B = array([148,  88, 148, 138, 174, 140,  43,  68, 217, 149, 176,  86])
The entry just left of 174 -> 138
The entry just right of 43 -> 68

168,155,158,163,180,150,118,142,109,143
152,155,188,117,99,138,65,160,82,155
85,155,110,68,102,111,147,138,155,149
194,155,137,162,178,142,86,106,84,112
194,155,157,141,171,174,74,124,80,131
125,155,98,138,110,119,143,89,123,82
127,155,29,170,143,96,216,44,164,49
98,155,55,177,97,78,184,62,158,41
196,155,74,192,211,148,153,61,124,79
95,155,141,61,120,135,144,171,151,188
133,155,105,57,95,125,140,119,134,152
145,155,169,173,169,166,100,154,111,137
69,155,79,139,107,75,170,104,171,82
Counting starts at 0.
Report the bottom-right entry.
Answer: 82
Report the entry at row 2, column 1.
Answer: 155
The entry at row 2, column 0: 85
Report the top-left entry.
Answer: 168
The top-right entry -> 143
The entry in row 0 and column 1 is 155
Report the entry directly below the largest entry.
Answer: 184
Report the entry directly below 55.
Answer: 74
Report the entry at row 0, column 2.
Answer: 158
The entry just left of the smallest entry is 155
Report the entry just right of the smallest entry.
Answer: 170
Report the entry just left of 177.
Answer: 55
The entry in row 1 and column 1 is 155
Report the entry directly above the largest entry.
Answer: 143
The entry in the bottom-left corner: 69
The entry at row 1, column 0 -> 152
Report the entry directly below 68.
Answer: 162
Report the entry directly below 133.
Answer: 145
Report the bottom entry of the column that holds the largest entry.
Answer: 170
Report the entry just left of the largest entry.
Answer: 96
The entry directly above 135 -> 148
The entry directly below 151 is 134
Report the bottom entry of the column that holds the smallest entry.
Answer: 79
Report the entry just right of 160.
Answer: 82

Read these off the table that follows. Rows and columns are numbered from 0.
1) The entry in the bottom-right corner?
2) The entry in the bottom-left corner?
3) The entry directly above 192?
4) The entry in row 1 and column 0?
5) The entry directly below the smallest entry?
6) The entry in row 0 and column 1?
7) The entry at row 1, column 1?
8) The entry in row 0 and column 0?
169,174,173,123,126,151,68,122,127,145,112,102,135,164
173,171,188,92,150,180,88,134,127,130,101,125,137,159
172,144,178,97,150,181,88,118,130,145,113,111,131,154
135,155,217,69,166,180,137,125,133,118,96,148,147,144
164,132,183,92,153,181,99,111,133,148,115,112,133,150
136,154,192,117,131,139,100,107,134,145,114,107,143,154
162,156,174,121,130,151,75,112,130,151,117,98,134,160
212,226,166,111,136,180,37,165,117,122,91,121,128,178
152,161,180,122,128,144,83,112,131,148,114,102,137,159
166,194,190,103,140,162,82,139,126,125,97,125,139,163
146,154,193,103,142,157,103,114,132,140,110,116,142,152
190,195,173,111,136,171,58,143,123,132,101,114,132,169
124,153,190,131,118,119,99,98,136,152,120,99,145,156
91,154,203,144,107,86,115,87,139,152,121,97,154,153
118,166,205,116,129,125,113,109,135,137,108,119,150,154
1) 154
2) 118
3) 183
4) 173
5) 83
6) 174
7) 171
8) 169

Read these off the row that follows.
1) Give the second entry from the left.
2) Give the entry just left of 214.
3) Give the third entry from the left.
152,32,162,211,105,84,84,95,145,184,214,120
1) 32
2) 184
3) 162

146	120	142	173	144	147	124	136	149	121	164	157	120	120
184	135	131	177	154	163	130	120	113	122	206	148	99	107
181	127	152	130	106	154	115	131	93	119	133	106	123	77
214	145	135	128	118	164	124	109	55	121	172	96	101	69
168	149	116	93	114	135	131	105	62	132	135	85	114	102
Indices start at 0.
Read off the largest entry.
214
Read off the bottom-right entry.
102
The entry at row 0, column 1 -> 120
The entry at row 0, column 2 -> 142
The top-left entry: 146
Read off the entry directly below the largest entry.
168
The entry just left of 119: 93
The top entry of the column that holds the smallest entry is 149
The entry just left of 101 -> 96
The entry at row 1, column 2: 131
Read off the entry just right of 168.
149
The entry just right of 116 is 93
The entry in row 1 and column 0: 184
Read off the entry directly above the largest entry.
181
Read off the entry at row 2, column 1.
127
The entry in the top-right corner: 120

grid =
76,69,137,91
28,76,163,70
Counting starts at 0.
The entry just right of 137 is 91
The entry in row 0 and column 1: 69

Questions about the row below.
1) The third entry from the right?
2) The second entry from the right?
3) The entry just right of the largest entry?
4) The entry just left of 137?
5) The entry just left of 127?
6) The entry just right of 160?
array([140, 160, 170, 129, 142,  43, 100, 137, 108, 111,  63, 127, 179,
       115])
1) 127
2) 179
3) 115
4) 100
5) 63
6) 170

134,154,89,133,162,152,103,112,126,174
146,76,204,81,140,85,106,207,184,48
The top entry of the column that holds the smallest entry -> 174
Report the second entry from the end, reading row by row.
184
The smallest entry in the first column -> 134
Report the fourth-last entry, reading row by row.
106
The 3rd entry from the end, reading row by row is 207
Report the entry directly above 140.
162

Read these off the grid that follows. Indices start at 0.
1) Give the top-right entry.
2) Give the entry in row 0 and column 1.
3) Give the entry at row 1, column 0.
4) Give the bottom entry of the column that holds the largest entry.
5) Give the entry just right of 153.
6) Give the bottom-left entry.
7) Give the bottom entry of the column that holds the smallest entry.
8) Give the entry just left of 97.
140,104,185,127,93,157,86,149,80,102,127
172,184,140,100,145,121,97,73,174,109,36
89,125,134,176,88,145,174,159,118,120,83
104,173,124,193,101,132,178,160,138,117,52
85,46,121,64,105,153,151,54,160,142,88
79,61,150,140,74,164,156,149,94,125,123
60,85,115,152,84,150,199,132,135,138,82
76,55,146,131,76,163,158,137,101,128,121
117,61,155,71,103,156,107,80,126,124,110
138,111,187,143,91,156,91,165,73,99,129
138,140,177,165,94,148,106,175,84,98,108
1) 127
2) 104
3) 172
4) 106
5) 151
6) 138
7) 108
8) 121
